Below are the code and all the weights of a small trained network. Each question names an input and a class and asks about switching units off, where a switched-off unit gives its printed mean instead of its output.

import numpy as np


def w(rows, s, z=0):
    codes = np.array(rows[::2]) - 128.0
    scale = np.full(codes.shape[1], s)
    scale[-1] = z or s
    return codes * scale


def norm(h):
    return h / np.sqrt((h * h).mean(-1, keepdims=True) + 1e-5)


def f(y):
    return y / 2 * (1 + np.tanh(0.7978845608 * (y + 0.044715 * y**3)))


def log_softmax(a):
    a = a - a.max(-1, keepdims=True)
    return a - np.log(np.exp(a).sum(-1, keepdims=True))


def net(x, mask):
    res = np.array(x, float).reshape(1, 6) / 4 @ E
    u = 0
    for l in range(3):
        y = f(norm(res) @ A[l][:, :-1].T + A[l][:, -1])
        res = res + np.where(mask[u : u + 9], y, B[l][:, -1]) @ B[l][:, :-1]
        u += 9
    return log_softmax(norm(res)[-1] @ U[:, :-1].T + U[:, -1])


A, B = {}, {}
E = w([
[128,130,128,126,127,126],'x0',
[54,84,211,8,93,167],'x1',
[165,223,97,75,92,150],'x2',
[210,107,174,128,87,121],'x3',
[71,199,210,184,90,102],'x4',
[110,97,104,191,55,254],'x5',
],0.0031)
A[0] = w([
[103,14,190,202,199,121,77],'L0N1',
[254,82,208,138,54,111,161],'L0N2',
[153,210,115,90,106,143,115],'L0N3',
[41,145,83,138,187,141,5],'L0N4',
[157,164,146,76,175,36,23],'L0N5',
[168,230,99,67,96,173,6],'L0N6',
[150,109,88,85,137,154,63],'L0N7',
[102,95,115,69,118,126,36],'L0N8',
[17,155,79,137,201,156,56],'L0N9',
],0.0059,0.0026)
B[0] = w([
[154,162,51,69,2,49,212],'L0N1',
[31,226,41,72,184,156,253],'L0N2',
[121,66,101,137,115,62,183],'L0N3',
[117,195,104,77,119,145,120],'L0N4',
[63,93,147,143,176,102,197],'L0N5',
[112,79,83,122,21,38,178],'L0N6',
[145,119,155,166,133,120,133],'L0N7',
[163,126,147,146,142,131,121],'L0N8',
[144,202,99,70,122,139,160],'L0N9',
],0.0066,0.0024)
A[1] = w([
[160,7,27,65,197,152,80],'L1N1',
[173,57,54,95,186,159,87],'L1N2',
[124,87,112,112,90,86,79],'L1N3',
[88,66,208,2,101,188,74],'L1N4',
[114,185,120,107,148,138,72],'L1N5',
[12,228,217,228,77,78,150],'L1N6',
[61,201,181,184,87,90,2],'L1N7',
[129,110,207,25,102,152,73],'L1N8',
[62,194,71,97,155,139,31],'L1N9',
],0.0043,0.0037)
B[1] = w([
[208,187,206,66,68,134,189],'L1N1',
[171,167,186,103,107,132,147],'L1N2',
[131,142,122,127,81,122,129],'L1N3',
[75,227,190,178,109,79,190],'L1N4',
[137,121,104,126,146,154,116],'L1N5',
[253,73,123,30,148,149,250],'L1N6',
[246,132,99,103,73,163,109],'L1N7',
[102,219,153,219,106,96,142],'L1N8',
[172,151,97,102,159,184,140],'L1N9',
],0.0056,0.0024)
A[2] = w([
[155,123,101,156,140,115,71],'L2N1',
[95,145,145,99,124,98,254],'L2N2',
[185,135,91,254,158,107,74],'L2N3',
[115,80,124,170,99,196,87],'L2N4',
[129,133,114,160,92,195,128],'L2N5',
[216,137,173,107,134,167,99],'L2N6',
[191,131,54,139,170,120,147],'L2N7',
[116,100,117,161,75,195,121],'L2N8',
[123,137,111,156,90,179,106],'L2N9',
],0.0072,0.0044)
B[2] = w([
[85,143,159,80,86,104,119],'L2N1',
[165,83,92,233,127,187,254],'L2N2',
[55,168,223,130,62,140,145],'L2N3',
[135,134,140,92,171,41,120],'L2N4',
[132,113,139,121,206,77,143],'L2N5',
[151,59,172,97,140,177,134],'L2N6',
[60,114,205,125,84,175,207],'L2N7',
[148,107,112,140,216,3,141],'L2N8',
[118,132,136,103,189,77,135],'L2N9',
],0.006,0.0052)
U = w([
[71,170,217,183,86,139,128],'0',
[149,107,61,118,41,48,104],'1',
[133,91,136,143,253,54,106],'2',
[226,97,181,65,121,185,92],'3',
[125,101,105,157,136,159,254],'4',
[105,196,64,97,163,183,70],'5',
],0.012,0.007)

Each question gives the input, the list of numbers given to net, and the class t.
The units are the neurons (one row each of A and B). Each row of codes is followed by its name. A weight is (code - 128) times the scale printed after its matrix; where a second scale follows, it is the last column's (A, B and U).
mask holds one flag per neuron, layer by layer. A switched-off neuron (its flag False) gives its mean, the last column of its row in B, instead of its output. The means were averaged over made-up inputs and are rounded, as every weight is.
A unit's drop is (log p(t) with every unit on - log p(t) with that unit switched off) / (log p(t) with every unit on - log p(t) with every unit switched off).
The circuit of an input: a set's keep is (log p(t) with only the set's units on - log p(t) with every unit switched off) / (log p(t) with every unit on - log p(t) with every unit switched off). Starting from the 12 units with the biggest drops (on a tie, the unit counted first), units are removed one at a time, each time the one whose removal leaves the highest keep (on an exact tie, the one counted first), for as long as the keep stays at least 0.8.
units of the circuit, in order: the units of the circuit, biggest drop first
top k neurons: the k neurons with the biggest drops, biggest first
k most important neurons of layer l: the k neurons of layer l with the biggest drops, biggest first
input [4,-4,-3,5,1,-3], class 5: units of the circuit, in order : (L0N2)
input [6,-8,-7,-2,1,-8], class 0: top 2 neurons : (L2N3; L2N7)
input [-2,2,7,-6,6,6], class 1: 3 most important neurons of layer 0 : (L0N6; L0N2; L0N3)
input [5,4,-7,-5,-7,-2], class 1: top 2 neurons : (L0N1; L1N6)
input [2,-6,-7,-8,2,6], class 5: units of the circuit, in order : (L0N9; L0N4)
input [8,-8,8,-3,-2,3], class 0: top 3 neurons : (L2N3; L0N1; L2N7)
input [-2,-8,6,-8,-1,6], class 0: top 4 neurons : (L2N3; L0N2; L2N7; L0N1)
input [6,3,-5,-7,-5,4], class 5: units of the circuit, in order : (L0N9; L0N4)
input [-3,-2,7,5,5,3], class 1: top 2 neurons : (L0N6; L0N3)
input [1,7,3,-6,8,-2], class 3: top 2 neurons : (L1N6; L0N2)
input [-1,-7,1,7,-8,1], class 3: units of the circuit, in order : (L1N1; L2N6)
input [-3,1,4,-7,8,-7], class 3: units of the circuit, in order : (L1N6; L0N2)
input [4,-8,5,7,5,-7], class 0: units of the circuit, in order : (L2N7; L2N3; L0N1)
input [1,7,4,8,0,0], class 5: units of the circuit, in order : (L0N2)
input [3,2,1,-4,-8,5], class 3: units of the circuit, in order : (L1N1; L0N2)
input [-4,-1,-6,4,-6,0], class 1: top 2 neurons : (L0N1; L1N6)
input [-4,-7,3,0,-5,-1], class 0: top 2 neurons : (L1N6; L2N3)
input [4,5,-2,-4,5,-7], class 2: top 2 neurons : (L2N7; L1N6)
input [4,-2,-4,0,-1,5], class 2: top 2 neurons : (L2N8; L0N6)
input [4,-8,-2,-7,5,0], class 0: top 4 neurons : (L0N2; L2N7; L2N3; L1N1)
input [-1,1,8,7,0,-3], class 1: top 2 neurons : (L0N6; L0N3)
input [7,6,7,2,-2,-8], class 2: top 4 neurons : (L0N5; L0N1; L2N7; L2N3)
input [1,-2,2,8,8,-4], class 3: units of the circuit, in order : (L1N6)
input [1,1,-3,1,-5,-4], class 3: 2 most important neurons of layer 0 : (L0N6; L0N3)
input [-5,7,-4,-3,-4,3], class 0: top 2 neurons : (L1N4; L0N2)
input [-6,-6,-5,8,-5,-4], class 5: top 2 neurons : (L0N2; L1N6)
input [7,1,8,-1,-8,-2], class 1: units of the circuit, in order : (L0N6)
input [1,2,-4,-4,4,5], class 2: 4 most important neurons of layer 2 : (L2N8; L2N5; L2N9; L2N7)
input [-5,-2,8,-4,-4,4], class 1: 2 most important neurons of layer 0 : (L0N6; L0N2)
